Here is a tiny trained network, its code and every weight. The questions are about switching its units off for an input and a class, where a switched-off unit gives its printed mean instead of its output.

import numpy as np


def w(rows, s, z=0):
    codes = np.array(rows[::2]) - 128.0
    scale = np.full(codes.shape[1], s)
    scale[-1] = z or s
    return codes * scale


def norm(h):
    return h / np.sqrt((h * h).mean(-1, keepdims=True) + 1e-5)


def f(y):
    return np.maximum(y, 0)


def log_softmax(a):
    a = a - a.max(-1, keepdims=True)
    return a - np.log(np.exp(a).sum(-1, keepdims=True))


def net(x, mask):
    res = np.array(x, float).reshape(1, 2) / 4 @ E
    u = 0
    for l in range(2):
        y = f(norm(res) @ A[l][:, :-1].T + A[l][:, -1])
        res = res + np.where(mask[u : u + 8], y, B[l][:, -1]) @ B[l][:, :-1]
        u += 8
    return log_softmax(norm(res)[-1] @ U[:, :-1].T + U[:, -1])


A, B = {}, {}
E = w([
[1,254,224,176,118,169,152],'x0',
[230,163,191,2,156,209,161],'x1',
],0.0059)
A[0] = w([
[82,157,182,2,172,88,162,113],'0.n1',
[95,167,224,153,116,128,208,178],'0.n2',
[138,89,99,159,201,195,168,39],'0.n3',
[193,170,106,69,117,126,109,41],'0.n4',
[150,159,92,102,161,217,77,153],'0.n5',
[115,86,78,126,137,129,96,252],'0.n6',
[76,148,118,170,115,86,171,137],'0.n7',
[201,186,218,170,187,139,231,85],'0.n8',
],0.0074,0.0014)
B[0] = w([
[96,78,191,224,32,155,221,204],'0.n1',
[189,123,88,105,253,94,134,253],'0.n2',
[136,123,113,139,144,69,146,144],'0.n3',
[124,134,166,137,54,130,156,193],'0.n4',
[70,14,154,186,100,106,193,184],'0.n5',
[147,158,171,102,115,133,176,196],'0.n6',
[85,32,135,80,96,181,172,217],'0.n7',
[83,106,104,77,71,163,73,213],'0.n8',
],0.006,0.0059)
A[1] = w([
[107,38,187,178,91,51,161,252],'1.n1',
[49,112,103,187,152,113,87,99],'1.n2',
[85,218,117,194,127,178,175,127],'1.n3',
[122,243,185,160,206,125,80,162],'1.n4',
[49,128,66,158,75,34,35,147],'1.n5',
[40,194,185,160,162,143,124,173],'1.n6',
[76,254,129,180,143,184,185,97],'1.n7',
[85,150,73,123,209,187,193,162],'1.n8',
],0.0076,0.0031)
B[1] = w([
[67,213,103,163,189,120,63,247],'1.n1',
[152,103,150,112,56,206,166,172],'1.n2',
[161,100,83,53,145,126,182,171],'1.n3',
[126,138,8,122,190,1,93,150],'1.n4',
[201,110,244,39,80,203,219,170],'1.n5',
[237,102,155,103,69,103,8,196],'1.n6',
[184,103,94,153,139,115,112,177],'1.n7',
[85,156,96,168,147,83,170,182],'1.n8',
],0.0072,0.011)
U = w([
[124,133,224,71,27,252,168,214],'0',
[217,149,63,83,139,63,78,8],'1',
[8,219,105,188,158,115,125,129],'2',
],0.011,0.0011)

Each question gives the input, the list of numbers given to net, and the class t.
The units are the neurons (one row each of A and B). Each row of codes is followed by its name. A weight is (code - 128) times the scale printed after its matrix; where a second scale follows, it is the last column's (A, B and U).
mask holds one flag per neuron, layer by layer. A switched-off neuron (its flag False) gives its mean, the last column of its row in B, instead of its output. The means were averaged over made-up inputs and are rounded, as every weight is.
A unit's drop is (log p(t) with every unit on - log p(t) with that unit switched off) / (log p(t) with every unit on - log p(t) with every unit switched off).
most important unit: the unit with the biggest drop
top k neurons: the k neurons with the biggest drops, biggest first
top k neurons in layer l: the k neurons of layer l with the biggest drops, biggest first
drop when u is switched off: that unit's drop, to one decimal
input [7,-4], class 1: most important unit	1.n6
input [-6,6], class 0: top 2 neurons	0.n2, 1.n4
input [-2,-1], class 2: top 2 neurons	0.n2, 1.n6
input [5,-5], class 0: top 4 neurons	1.n2, 0.n7, 1.n5, 0.n6
input [-3,3], class 2: top 2 neurons	1.n1, 1.n5
input [-3,-1], class 2: top 3 neurons	0.n2, 1.n6, 0.n6
input [-1,3], class 2: top 2 neurons in layer 0	0.n5, 0.n7
input [-6,-6], class 0: top 3 neurons	1.n5, 0.n2, 1.n4
input [5,4], class 1: top 3 neurons in layer 0	0.n7, 0.n2, 0.n4
input [-3,2], class 2: top 2 neurons in layer 0	0.n2, 0.n5
input [0,-4], class 0: top 2 neurons in layer 1	1.n5, 1.n2
input [-5,-7], class 0: top 2 neurons	1.n5, 0.n2
input [-6,8], class 0: top 2 neurons in layer 0	0.n2, 0.n4
input [5,3], class 1: top 2 neurons	0.n2, 0.n7
input [-4,-5], class 0: top 3 neurons	1.n5, 0.n2, 0.n1
input [-1,-2], class 2: most important unit	0.n6
input [-3,1], class 2: top 2 neurons in layer 1	1.n6, 1.n1
input [-5,5], class 0: top 2 neurons	1.n4, 0.n2
input [7,-5], class 1: top 2 neurons in layer 1	1.n6, 1.n4
input [5,-1], class 1: top neuron	1.n6
input [-3,-5], class 0: drop when 1.n5 is switched off	1.3
